Below are the code and all the weights of a small trained network. Each question names an input and a class and asks about switching units off, where a switched-off unit gives its printed mean instead of its output.

import numpy as np


def w(rows, s, z=0):
    codes = np.array(rows[::2]) - 128.0
    scale = np.full(codes.shape[1], s)
    scale[-1] = z or s
    return codes * scale


def norm(h):
    return h / np.sqrt((h * h).mean(-1, keepdims=True) + 1e-5)


def f(y):
    return np.maximum(y, 0)


def log_softmax(a):
    a = a - a.max(-1, keepdims=True)
    return a - np.log(np.exp(a).sum(-1, keepdims=True))


def net(x, mask):
    res = np.array(x, float).reshape(1, 3) / 4 @ E
    u = 0
    for l in range(3):
        y = f(norm(res) @ A[l][:, :-1].T + A[l][:, -1])
        res = res + np.where(mask[u : u + 8], y, B[l][:, -1]) @ B[l][:, :-1]
        u += 8
    return log_softmax(norm(res)[-1] @ U[:, :-1].T + U[:, -1])


A, B = {}, {}
E = w([
[76,194,228,118,87],'x0',
[158,167,44,16,108],'x1',
[254,87,168,37,124],'x2',
],0.0059)
A[0] = w([
[153,161,176,229,114,245],'L0N1',
[166,79,57,169,154,74],'L0N2',
[69,82,110,73,130,172],'L0N3',
[207,100,197,187,136,55],'L0N4',
[116,2,65,138,101,77],'L0N5',
[105,147,167,88,84,164],'L0N6',
[110,145,230,125,73,6],'L0N7',
[230,75,13,135,219,118],'L0N8',
],0.0067,0.002)
B[0] = w([
[171,38,87,148,87,229],'L0N1',
[77,105,241,64,125,184],'L0N2',
[125,134,83,211,185,158],'L0N3',
[107,94,3,228,101,193],'L0N4',
[52,178,205,41,117,181],'L0N5',
[99,116,234,152,157,196],'L0N6',
[94,119,175,131,158,196],'L0N7',
[110,111,177,137,116,253],'L0N8',
],0.0072,0.0048)
A[1] = w([
[179,76,150,114,138,128],'L1N1',
[149,181,182,132,64,94],'L1N2',
[34,160,64,143,64,15],'L1N3',
[112,123,162,117,151,85],'L1N4',
[150,64,81,102,185,143],'L1N5',
[126,76,85,111,164,7],'L1N6',
[114,78,175,127,145,207],'L1N7',
[122,250,90,63,61,167],'L1N8',
],0.011,0.0021)
B[1] = w([
[131,213,78,173,189,208],'L1N1',
[33,204,125,118,89,182],'L1N2',
[188,170,99,130,172,198],'L1N3',
[46,184,148,119,80,170],'L1N4',
[30,150,152,199,116,173],'L1N5',
[57,112,126,161,148,144],'L1N6',
[134,189,110,45,110,255],'L1N7',
[96,2,113,200,48,202],'L1N8',
],0.0069,0.0064)
A[2] = w([
[100,62,137,67,254,155],'L2N1',
[217,144,169,106,80,222],'L2N2',
[56,147,125,206,162,217],'L2N3',
[117,71,50,69,50,4],'L2N4',
[164,162,142,6,66,191],'L2N5',
[39,63,102,45,198,92],'L2N6',
[122,178,68,164,186,114],'L2N7',
[114,211,92,176,219,26],'L2N8',
],0.0071,0.0018)
B[2] = w([
[37,193,159,158,61,156],'L2N1',
[184,173,67,189,177,151],'L2N2',
[234,146,84,83,110,253],'L2N3',
[137,74,70,150,104,154],'L2N4',
[218,128,93,172,138,206],'L2N5',
[99,145,177,149,97,177],'L2N6',
[129,251,146,77,184,168],'L2N7',
[255,181,110,161,123,171],'L2N8',
],0.0063)
U = w([
[31,226,169,118,108,254],'0',
[229,237,34,163,193,222],'1',
[92,42,27,235,99,254],'2',
[155,212,125,49,207,25],'3',
[110,3,147,92,255,2],'4',
],0.007,0.003)

Each question gives the input, the list of numbers given to net, and the class t.
The units are the neurons (one row each of A and B). Each row of codes is followed by its name. A weight is (code - 128) times the scale printed after its matrix; where a second scale follows, it is the last column's (A, B and U).
mask holds one flag per neuron, layer by layer. A switched-off neuron (its flag False) gives its mean, the last column of its row in B, instead of its output. The means were averaged over made-up inputs and are rounded, as every weight is.
A unit's drop is (log p(t) with every unit on - log p(t) with that unit switched off) / (log p(t) with every unit on - log p(t) with every unit switched off).
The circuit of an input: a set's keep is (log p(t) with only the set's units on - log p(t) with every unit switched off) / (log p(t) with every unit on - log p(t) with every unit switched off). Starting from the 12 units with the biggest drops (on a tie, the unit counted first), units are removed one at a time, each time the one whose removal leaves the highest keep (on an exact tie, the one counted first), for as long as the keep stays at least 0.8.
units of the circuit, in order: the units of the circuit, biggest drop first
top k neurons: the k neurons with the biggest drops, biggest first
top k neurons in layer l: the k neurons of layer l with the biggest drops, biggest first
drop of u: that unit's drop, to one decimal
input [-6,-6,-7], class 1: units of the circuit, in order => L1N8, L2N3, L2N8
input [-7,4,-7], class 0: top 2 neurons in layer 0 => L0N2, L0N5
input [4,-5,0], class 2: units of the circuit, in order => L0N1, L0N4
input [-7,7,0], class 0: top neuron in layer 2 => L2N6
input [3,4,3], class 2: units of the circuit, in order => L1N8, L0N8
input [-2,0,-3], class 3: top 2 neurons in layer 1 => L1N8, L1N3
input [6,5,-7], class 1: top 4 neurons => L1N3, L0N5, L0N2, L2N3
input [-3,-5,-6], class 1: top 2 neurons in layer 1 => L1N8, L1N3
input [-7,8,-5], class 2: top 2 neurons in layer 1 => L1N8, L1N1
input [-3,5,-1], class 2: top 2 neurons in layer 0 => L0N6, L0N1
input [-8,7,-3], class 0: top 2 neurons => L0N2, L0N8
input [0,6,5], class 2: top 3 neurons in layer 1 => L1N8, L1N7, L1N5
input [3,6,-5], class 2: top 3 neurons => L1N8, L1N1, L0N4
input [2,4,-6], class 1: top neuron => L1N3
input [-5,-4,-4], class 0: drop of L0N2 => 0.2
input [2,8,2], class 2: drop of L1N8 => 0.5
input [3,8,1], class 2: drop of L1N8 => 0.6
input [3,2,-7], class 1: drop of L1N3 => 0.2
